+2.57	+4.25	+4.40	-5.59	+4.08 out +2.57
-1.13	+0.49	-5.84	-4.76 out -1.13
+2.66	+5.37	-3.51	-2.83 out +2.66
-4.42	-3.07	+2.06	+0.23	+0.25 out -4.42
+0.21	-0.26	+5.74	+1.91	-1.64 out +0.21
-1.79	+2.49	+3.79	-5.74	-4.33	-5.12 out -1.79
-4.63	-1.92	-1.79	-2.10	-4.38	-1.93	-0.71 out -4.63
-1.43	-0.68	-1.49	-0.39	-3.34	-4.86	+1.12 out -1.43
-4.66	+1.99	+4.00	+0.97	-5.07	+5.84 out -4.66
-5.71	+3.30	-0.87	+1.03 out -5.71
---
-1.13,+2.77,+0.31,-3.19,+0.07,+4.55,-0.93
+1.14,-2.76,-0.32,+2.71,+0.59,-3.85,+0.92
+0.24,-0.98,-0.04,+5.14,-2.09,-2.90,+0.36
value +4.55

-1.01,+2.49,-1.03,+1.23,+4.59
+1.41,-2.59,+0.86,-0.92,-4.56
+3.58,-2.47,-0.62,+1.71,-2.94
value +1.23

-3.60,-5.73,-1.87,-0.12
-0.83,-0.81,+1.14,+2.37
-1.18,-3.43,+2.54,+0.49
value -1.87

-0.01,+4.45,+1.88,+0.65,+1.28,+1.27,+0.52
+1.34,+3.82,+0.00,+0.67,+1.89,+1.27,+0.64
+0.59,+1.27,+0.64,+1.25,+0.63,+1.91,-0.02
value +1.27

+3.51,+3.82,+3.21,+2.20,-1.80
-2.51,+0.65,+1.68,+1.12,+3.65
+2.52,-3.05,-4.23,-2.38,-5.16
value +2.20

+3.78,+1.63,+2.61,+5.99,-0.40,-2.64
-3.15,+0.58,-3.20,+4.35,+0.35,-1.52
-4.46,-0.95,-2.94,-3.68,+1.94,-0.70
value -0.40
---
+2.31,+1.65,+5.42,-3.72,-2.84 -> -3.72

+5.44,+5.70,+4.57,-0.54,+1.93,+0.39,+2.31
-2.09,-4.35,+3.28,-0.18,+0.98,+4.70,-5.97
-2.12,-4.36,+3.20,-0.05,+0.93,+4.69,-5.97
-> +0.39

-1.65,-0.12,-4.92,-3.82 -> -4.92

+5.70,-3.65,-0.47,+1.10,+2.89,-2.35,-1.35 -> -2.35

+3.57,+2.66,-2.67,-1.82,-1.59,-5.37,-1.41
+2.66,-0.61,-2.25,-4.41,+1.25,-3.86,+0.15
+1.43,-0.43,-0.94,+0.12,+0.44,-0.79,-0.85
-> -5.37

+6.01,-3.89,-3.77,+1.62 -> -3.77

-4.50,-2.01,-1.27,-4.30
-1.07,-2.84,-1.19,-4.51
+3.20,+0.24,-1.83,-1.64
-> -1.27

+4.79,+0.42,+1.94,+1.24,+2.33,-0.13,-0.62 -> -0.13

-3.78,+0.55,+3.04,-0.05,+0.69
+4.65,-3.15,-2.56,+2.74,+1.80
-2.28,+1.01,+0.75,-0.90,+1.03
-> -0.05

-2.67,-2.28,-1.39,-2.71,+4.28,-4.24,-4.07 -> -4.24
---
[[611, 666, 940, 469, 205, 512], [520, 697, 819, 727, 304, 240], [503, 504, 754, 772, 267, 265]] gives 697
[[669, -2, -101, -198, -692], [341, -986, -502, -399, -449]] gives -986
[[-228, -492, 565, -778], [-222, 198, -742, 252]] gives 198
[[111, 559, 171, 918, 772, 137], [129, 627, 217, 949, 682, 92]] gives 627
[[87, 95, 176, 132, 130, 38], [148, 70, 193, 153, 163, 27], [142, 71, 184, 154, 161, 34]] gives 70
[[59, 39, 33, 21, 77, 9, 28], [43, 40, 52, 53, 50, 45, 39]] gives 40
---
array([[ 128,  728, -263,  615,  102, -130, -594],
       [ 726, -246,  -50, -774,  669,  266,  151]]) => 128, 151

array([-687,  766,   67,  871, -184]) => -687, -184

array([[21, 59, 37, 34, 26, 79, 45],
       [75, 22, 36, 33, 36,  0, 31]]) => 21, 31

array([2, 7, 1, 2]) => 2, 2

array([243, 957, 791, 990, 667]) => 243, 667

array([[ 20, 894,  99, 646, 168, 794],
       [119, 742, 213, 468, 188, 645],
       [238, 753, 161, 602, 164, 749]]) => 20, 749
---
-3.48,+4.29,+2.09,-1.32,-4.66,+0.51 -> -4.66

-1.39,+1.19,-2.52,-1.31,-0.50,-0.36
+1.49,-0.94,-5.90,+3.55,+1.80,-1.80
-> +1.80

+0.50,+0.00,+1.86,+0.42,-4.51,-1.73 -> -4.51

-5.61,+3.67,-5.25,+1.87,-1.01,+5.61 -> -1.01

-0.44,-0.27,-4.81,-0.23,+0.06,-2.92,-0.65
-3.90,+1.92,-3.46,+3.05,+4.59,+3.31,-1.46
-0.30,+1.22,-5.99,+4.19,+4.61,+0.32,-0.60
-> +0.32

+1.75,+2.34,+3.89,+2.57,+4.29
+1.19,+3.39,+4.53,+1.16,+2.97
+1.41,+1.19,+3.23,+1.42,+1.84
-> +1.42
